Here is a tiny trained network, its code and every weight. The questions are about switching its units off for an input and a class, where a switched-off unit gives its printed mean instead of its output.

import numpy as np


def w(rows, s, z=0):
    codes = np.array(rows[::2]) - 128.0
    scale = np.full(codes.shape[1], s)
    scale[-1] = z or s
    return codes * scale


def f(y):
    return np.maximum(y, 0)


def log_softmax(a):
    a = a - a.max(-1, keepdims=True)
    return a - np.log(np.exp(a).sum(-1, keepdims=True))


def net(x, mask):
    res = np.array(x, float).reshape(1, 7) / 4 @ E
    y = f(res @ A[0][:, :-1].T + A[0][:, -1])
    res = res + np.where(mask, y, B[0][:, -1]) @ B[0][:, :-1]
    return log_softmax(res[-1] @ U[:, :-1].T + U[:, -1])


A, B = {}, {}
E = w([
[60,159,166,90,57,192,70,111,205],'x0',
[127,129,147,145,129,129,120,123,122],'x1',
[129,155,3,152,136,155,9,113,85],'x2',
[207,144,204,33,140,171,68,178,98],'x3',
[129,128,139,139,126,126,122,129,125],'x4',
[173,66,97,174,77,246,170,152,121],'x5',
[130,135,130,128,136,142,135,114,126],'x6',
],0.014)
A[0] = w([
[125,147,154,155,125,139,112,117,138,66],'neuron 1',
[108,100,226,95,135,106,230,171,184,1],'neuron 2',
[198,100,98,174,241,104,174,154,102,76],'neuron 3',
[125,130,88,137,128,138,46,90,109,11],'neuron 4',
[99,131,143,100,147,76,88,95,145,43],'neuron 5',
[36,111,76,193,123,89,151,92,154,66],'neuron 6',
[164,104,137,147,182,89,131,119,41,60],'neuron 7',
[30,120,145,115,123,194,85,126,205,49],'neuron 8',
[81,161,137,112,17,160,51,87,186,114],'neuron 9',
[202,71,99,178,53,243,162,178,111,33],'neuron 10',
[62,188,152,104,200,66,106,124,136,47],'neuron 11',
[94,94,143,91,104,126,101,105,168,56],'neuron 12',
[158,137,179,69,134,180,96,196,74,99],'neuron 13',
[6,138,65,213,96,105,192,76,126,106],'neuron 14',
[105,177,146,103,207,51,99,105,149,63],'neuron 15',
[97,122,146,157,91,91,220,96,159,111],'neuron 16',
[213,155,165,48,113,138,94,170,77,100],'neuron 17',
[103,204,134,86,138,38,99,96,114,68],'neuron 18',
[187,167,168,46,156,153,86,155,106,89],'neuron 19',
[121,71,119,170,57,178,154,111,116,7],'neuron 20',
[131,146,179,179,118,122,130,140,119,36],'neuron 21',
[37,184,166,97,50,182,97,149,191,67],'neuron 22',
[193,112,87,159,208,83,150,159,53,81],'neuron 23',
[123,175,14,179,137,145,26,109,87,54],'neuron 24',
],0.011,0.0056)
B[0] = w([
[127,102,108,137,138,106,117,146,106,135],'neuron 1',
[135,137,202,38,181,176,134,209,76,240],'neuron 2',
[112,160,67,149,81,74,189,109,98,221],'neuron 3',
[132,102,189,103,157,165,136,170,88,173],'neuron 4',
[92,116,117,143,147,168,128,130,152,168],'neuron 5',
[191,68,168,126,121,66,85,88,170,216],'neuron 6',
[111,168,77,121,111,89,180,131,129,190],'neuron 7',
[109,169,78,134,111,74,169,102,90,194],'neuron 8',
[126,159,75,142,61,99,212,124,78,214],'neuron 9',
[69,144,78,197,196,206,112,162,215,240],'neuron 10',
[81,140,73,162,166,189,112,151,179,198],'neuron 11',
[138,131,131,159,152,129,156,110,110,158],'neuron 12',
[160,115,141,103,117,76,77,81,164,209],'neuron 13',
[209,116,159,133,99,54,54,55,153,249],'neuron 14',
[71,106,91,172,158,191,128,138,172,202],'neuron 15',
[164,126,189,45,142,141,101,145,118,205],'neuron 16',
[190,103,163,145,102,71,85,57,137,216],'neuron 17',
[96,131,112,187,155,175,129,169,180,202],'neuron 18',
[172,70,126,124,91,94,72,92,148,209],'neuron 19',
[100,124,117,153,140,184,123,138,187,184],'neuron 20',
[115,122,116,103,127,126,118,129,120,139],'neuron 21',
[115,131,81,153,90,73,178,129,83,219],'neuron 22',
[86,150,92,131,66,96,179,112,81,224],'neuron 23',
[149,126,252,29,183,199,123,197,63,235],'neuron 24',
],0.011,0.021)
U = w([
[203,119,140,156,110,94,2,19,153,169],'0',
[110,156,57,173,93,107,245,89,27,177],'1',
[142,140,205,60,162,203,108,195,38,188],'2',
[71,138,73,232,163,224,86,138,238,4],'3',
],0.0087,0.0018)

Each question gives the input, the list of numbers given to net, and the class t.
The units are the neurons (one row each of A and B). Each row of codes is followed by its name. A weight is (code - 128) times the scale printed after its matrix; where a second scale follows, it is the last column's (A, B and U).
mask holds one flag per neuron, in row order. A switched-off neuron (its flag False) gives its mean, the last column of its row in B, instead of its output. The means were averaged over made-up inputs and are rounded, as every weight is.
A unit's drop is (log p(t) with every unit on - log p(t) with that unit switched off) / (log p(t) with every unit on - log p(t) with every unit switched off).
The circuit of an input: a set's keep is (log p(t) with only the set's units on - log p(t) with every unit switched off) / (log p(t) with every unit on - log p(t) with every unit switched off). Starting from the 12 units with the biggest drops (on a tie, the unit counted first), units are removed one at a time, each time the one whose removal leaves the highest keep (on an exact tie, the one counted first), for as long as the keep stays at least 0.8.
units of the circuit, in order: the units of the circuit, biggest drop first
unit that matters most: the unit with the biggest drop
k most important neurons: the k neurons with the biggest drops, biggest first
drop of u: that unit's drop, to one decimal
input [4,-3,-5,2,6,6,0], class 3: units of the circuit, in order -> neuron 10
input [2,-2,-6,6,7,0,-6], class 0: 3 most important neurons -> neuron 24; neuron 17; neuron 13
input [-4,2,-3,-5,-1,-6,0], class 3: 3 most important neurons -> neuron 15; neuron 11; neuron 18
input [-5,-7,-7,-6,6,2,-3], class 2: 2 most important neurons -> neuron 2; neuron 16
input [3,1,-1,6,-6,7,7], class 3: 3 most important neurons -> neuron 10; neuron 14; neuron 6
input [-5,8,2,4,-1,-5,-1], class 1: 2 most important neurons -> neuron 10; neuron 23
input [8,-4,8,-3,-5,3,-8], class 1: 3 most important neurons -> neuron 9; neuron 8; neuron 22
input [5,5,-6,6,0,5,0], class 0: 4 most important neurons -> neuron 24; neuron 13; neuron 17; neuron 19
input [-5,-4,-6,7,-3,2,-5], class 0: 2 most important neurons -> neuron 17; neuron 24
input [-6,4,-4,-6,-5,4,-4], class 0: 2 most important neurons -> neuron 14; neuron 6
input [7,-5,-8,-4,-6,-8,3], class 2: 4 most important neurons -> neuron 2; neuron 16; neuron 10; neuron 3
input [2,3,-6,0,-1,-8,1], class 3: drop of neuron 11 -> 0.4
input [0,-6,8,-2,6,0,7], class 2: drop of neuron 24 -> 0.1
input [5,3,3,-7,-6,1,-2], class 0: unit that matters most -> neuron 14
input [-4,8,2,0,-4,8,-4], class 3: drop of neuron 10 -> 1.6
